Below is a small trained network, with its code and all its weights. Each question gives an input and a class and asks what happens when units are switched off, that is, made to give their printed mean instead of their output.

import numpy as np


def w(rows, s, z=0):
    codes = np.array(rows[::2]) - 128.0
    scale = np.full(codes.shape[1], s)
    scale[-1] = z or s
    return codes * scale


def norm(h):
    return h / np.sqrt((h * h).mean(-1, keepdims=True) + 1e-5)


def f(y):
    return np.maximum(y, 0)


def log_softmax(a):
    a = a - a.max(-1, keepdims=True)
    return a - np.log(np.exp(a).sum(-1, keepdims=True))


def net(x, mask):
    res = np.array(x, float).reshape(1, 7) / 4 @ E
    u = 0
    for l in range(4):
        y = f(norm(res) @ A[l][:, :-1].T + A[l][:, -1])
        res = res + np.where(mask[u : u + 4], y, B[l][:, -1]) @ B[l][:, :-1]
        u += 4
    return log_softmax(norm(res)[-1] @ U[:, :-1].T + U[:, -1])


A, B = {}, {}
E = w([
[54,211,102,129],'x0',
[127,125,130,132],'x1',
[116,103,2,88],'x2',
[126,127,131,126],'x3',
[128,129,128,126],'x4',
[74,69,155,217],'x5',
[131,133,124,123],'x6',
],0.0055)
A[0] = w([
[186,238,146,206,140],'L0N1',
[85,109,67,96,114],'L0N2',
[137,143,200,159,1],'L0N3',
[56,254,107,146,26],'L0N4',
],0.0077,0.0024)
B[0] = w([
[59,166,132,18,229],'L0N1',
[104,157,163,34,228],'L0N2',
[124,176,208,61,192],'L0N3',
[253,119,75,185,251],'L0N4',
],0.0069,0.0034)
A[1] = w([
[165,44,144,105,219],'L1N1',
[189,217,66,60,201],'L1N2',
[109,188,102,181,6],'L1N3',
[77,126,121,254,67],'L1N4',
],0.0065,0.0014)
B[1] = w([
[195,173,123,91,175],'L1N1',
[93,95,171,158,253],'L1N2',
[254,109,99,172,142],'L1N3',
[69,103,100,186,157],'L1N4',
],0.0082,0.0062)
A[2] = w([
[162,149,155,2,60],'L2N1',
[93,74,78,95,181],'L2N2',
[97,127,161,140,3],'L2N3',
[120,187,96,160,145],'L2N4',
],0.0099,0.0016)
B[2] = w([
[74,178,103,210,254],'L2N1',
[75,147,206,54,183],'L2N2',
[72,131,137,127,143],'L2N3',
[254,128,189,114,157],'L2N4',
],0.0077,0.0072)
A[3] = w([
[255,162,127,119,122],'L3N1',
[154,202,102,175,1],'L3N2',
[115,95,148,137,133],'L3N3',
[169,150,208,130,213],'L3N4',
],0.0094,0.00074)
B[3] = w([
[207,64,119,149,229],'L3N1',
[134,109,66,231,226],'L3N2',
[68,76,30,254,155],'L3N3',
[116,144,63,39,254],'L3N4',
],0.0084,0.0044)
U = w([
[27,208,236,31,239],'0',
[255,53,118,213,3],'1',
[17,91,136,248,135],'2',
],0.0075,0.0013)

Each question gives the input, the list of numbers given to net, and the class t.
The units are the neurons (one row each of A and B). Each row of codes is followed by its name. A weight is (code - 128) times the scale printed after its matrix; where a second scale follows, it is the last column's (A, B and U).
mask holds one flag per neuron, layer by layer. A switched-off neuron (its flag False) gives its mean, the last column of its row in B, instead of its output. The means were averaged over made-up inputs and are rounded, as every weight is.
A unit's drop is (log p(t) with every unit on - log p(t) with that unit switched off) / (log p(t) with every unit on - log p(t) with every unit switched off).
The circuit of an input: a set's keep is (log p(t) with only the set's units on - log p(t) with every unit switched off) / (log p(t) with every unit on - log p(t) with every unit switched off). Starting from the 12 units with the biggest drops (on a tie, the unit counted first), units are removed one at a time, each time the one whose removal leaves the highest keep (on an exact tie, the one counted first), for as long as the keep stays at least 0.8.
units of the circuit, in order: the units of the circuit, biggest drop first
unit that matters most: the unit with the biggest drop
k most important neurons: the k neurons with the biggest drops, biggest first
top k neurons in layer l: the k neurons of layer l with the biggest drops, biggest first
drop when u is switched off: that unit's drop, to one decimal
input [4,-4,-7,5,-6,-8,-6], class 2: top 2 neurons in layer 2 -> [L2N1 L2N2]
input [2,-8,8,-3,-4,1,-5], class 0: unit that matters most -> L2N2
input [-4,-7,3,-6,0,-5,2], class 2: units of the circuit, in order -> [L2N1 L1N2]
input [-3,-5,0,0,0,-5,-4], class 2: top 2 neurons in layer 2 -> [L2N1 L2N4]
input [3,-1,-3,-3,-4,-8,-8], class 2: units of the circuit, in order -> [L2N1 L3N2]
input [8,-8,-6,7,-2,-7,-7], class 1: units of the circuit, in order -> [L0N4 L3N1]
input [6,-8,-4,0,6,-7,8], class 2: units of the circuit, in order -> [L2N1 L3N2]
input [6,-1,-5,3,-3,2,4], class 1: units of the circuit, in order -> [L0N4 L2N1]
input [0,-1,-7,-4,-2,5,-7], class 0: units of the circuit, in order -> [L2N1 L1N2 L3N4]
input [-5,-1,-7,-7,0,-5,-8], class 0: units of the circuit, in order -> [L0N4 L3N4]
input [-1,5,-3,-1,2,-7,-6], class 2: 2 most important neurons -> [L2N1 L2N2]
input [-5,-2,7,-3,3,6,6], class 0: top 2 neurons in layer 3 -> [L3N2 L3N1]
input [4,2,-3,0,8,-2,-6], class 1: 3 most important neurons -> [L0N4 L2N2 L0N2]
input [-5,-6,-7,4,7,5,-5], class 0: 2 most important neurons -> [L0N4 L0N3]
input [2,7,1,2,-6,-4,2], class 2: unit that matters most -> L1N2
input [-4,-1,8,2,1,-8,3], class 0: 3 most important neurons -> [L2N2 L0N4 L3N2]
input [-5,-4,-7,-4,-7,5,-5], class 0: top 2 neurons in layer 1 -> [L1N2 L1N1]
input [6,-3,-3,-2,5,6,4], class 1: 2 most important neurons -> [L0N4 L1N3]
input [-2,-6,3,2,-1,-6,-1], class 2: 2 most important neurons -> [L2N1 L0N1]
input [-2,6,8,2,6,7,2], class 0: unit that matters most -> L2N2
input [1,-7,-2,0,-6,-5,5], class 2: 2 most important neurons -> [L2N1 L2N2]
input [1,4,-8,-5,-5,4,0], class 0: top 2 neurons in layer 0 -> [L0N3 L0N1]
input [-2,1,2,-3,-5,-5,4], class 2: top 2 neurons in layer 0 -> [L0N1 L0N4]
input [7,-1,3,4,0,0,-2], class 1: drop when L0N4 is switched off -> 1.0
input [7,2,-4,-2,0,0,-8], class 1: drop when L0N4 is switched off -> 1.3
input [-2,6,8,1,-3,-3,-8], class 0: drop when L2N2 is switched off -> 0.2
input [2,-4,6,3,1,1,4], class 0: units of the circuit, in order -> [L2N2]
input [6,2,-2,-5,-3,1,5], class 1: drop when L0N4 is switched off -> 0.4
